-104; -120; -63; -32; -64; -144; -78; -26; -124
-215; -368; -14; 33; -26; -241; 38; -32; -409
-60; 162; -44; -299; -23; 5; -310; -169; 323
281; -51; 258; -199; 248; 41; -138; -279; 69
-136; -178; 120; -236; 116; -184; -156; -209; -68
-268; -170; -321; 363; -298; -318; -79; 422; -267
-126; -185; 146; -355; 141; -157; -202; -335; -38
|
-124; -26; -78; -144; -64; -32; -63; -120; -104
-409; -32; 38; -241; -26; 33; -14; -368; -215
323; -169; -310; 5; -23; -299; -44; 162; -60
69; -279; -138; 41; 248; -199; 258; -51; 281
-68; -209; -156; -184; 116; -236; 120; -178; -136
-267; 422; -79; -318; -298; 363; -321; -170; -268
-38; -335; -202; -157; 141; -355; 146; -185; -126

-68; 23; -66; 59; -58
-332; 137; -72; 78; 191
-177; -60; -187; 88; 87
310; -124; 43; -49; -227
-147; -66; -174; 82; 62
271; -252; -127; 6; -217
-465; 291; -103; 181; 39
|
-58; 59; -66; 23; -68
191; 78; -72; 137; -332
87; 88; -187; -60; -177
-227; -49; 43; -124; 310
62; 82; -174; -66; -147
-217; 6; -127; -252; 271
39; 181; -103; 291; -465

370; -262; -129; -238
130; -75; -309; 4
-189; 298; -110; -4
245; 151; -277; 36
-303; 74; -192; 262
510; 361; -265; 71
-134; -113; -401; 329
8; -1; -7; 7
434; -335; -142; -219
|
-238; -129; -262; 370
4; -309; -75; 130
-4; -110; 298; -189
36; -277; 151; 245
262; -192; 74; -303
71; -265; 361; 510
329; -401; -113; -134
7; -7; -1; 8
-219; -142; -335; 434

1; -152
363; -224
-101; -456
87; 440
-95; -157
-229; 130
147; 307
-338; -136
-122; 98
-405; 29
|
-152; 1
-224; 363
-456; -101
440; 87
-157; -95
130; -229
307; 147
-136; -338
98; -122
29; -405

-74; -16; -370; 162; -196; 56; -137
31; 13; -52; 64; -73; -86; -144
-75; 269; -293; 297; -175; 139; -147
140; -127; 376; -245; 224; -111; 143
149; -82; 180; -147; 128; -143; 66
-103; 262; -215; 229; -168; 90; -162
51; 0; -30; 45; -50; -99; -124
145; -77; 167; -136; 118; -144; 55
-87; 328; -268; 301; -164; 146; -132
144; -125; 362; -239; 220; -115; 142
-5; -290; 435; -405; 269; -1; 305
|
-137; 56; -196; 162; -370; -16; -74
-144; -86; -73; 64; -52; 13; 31
-147; 139; -175; 297; -293; 269; -75
143; -111; 224; -245; 376; -127; 140
66; -143; 128; -147; 180; -82; 149
-162; 90; -168; 229; -215; 262; -103
-124; -99; -50; 45; -30; 0; 51
55; -144; 118; -136; 167; -77; 145
-132; 146; -164; 301; -268; 328; -87
142; -115; 220; -239; 362; -125; 144
305; -1; 269; -405; 435; -290; -5

-131; 47
-353; -90
-478; -104
-308; 56
-543; -72
-552; -46
-573; -17
-377; -101
-521; 11
-468; 40
|
47; -131
-90; -353
-104; -478
56; -308
-72; -543
-46; -552
-17; -573
-101; -377
11; -521
40; -468

23; -129; 243; 236; -367; -223; -94; 91; -85; -186; -134; 39
-38; -38; -25; -33; -35; -57; -63; -26; -30; -49; -24; -37
-33; -40; -43; -36; -41; -23; -30; -45; -40; -24; -52; -31
-199; 152; -345; -303; 236; 153; 136; -225; -79; 78; 104; -241
-75; -48; -42; -55; -78; -117; -119; -61; -74; -101; -24; -78
-31; -40; -11; -17; -34; -36; -33; -10; -17; -34; -33; -28
-147; -436; 328; 225; -259; -201; -291; 351; 222; -99; -325; -23
|
39; -134; -186; -85; 91; -94; -223; -367; 236; 243; -129; 23
-37; -24; -49; -30; -26; -63; -57; -35; -33; -25; -38; -38
-31; -52; -24; -40; -45; -30; -23; -41; -36; -43; -40; -33
-241; 104; 78; -79; -225; 136; 153; 236; -303; -345; 152; -199
-78; -24; -101; -74; -61; -119; -117; -78; -55; -42; -48; -75
-28; -33; -34; -17; -10; -33; -36; -34; -17; -11; -40; -31
-23; -325; -99; 222; 351; -291; -201; -259; 225; 328; -436; -147
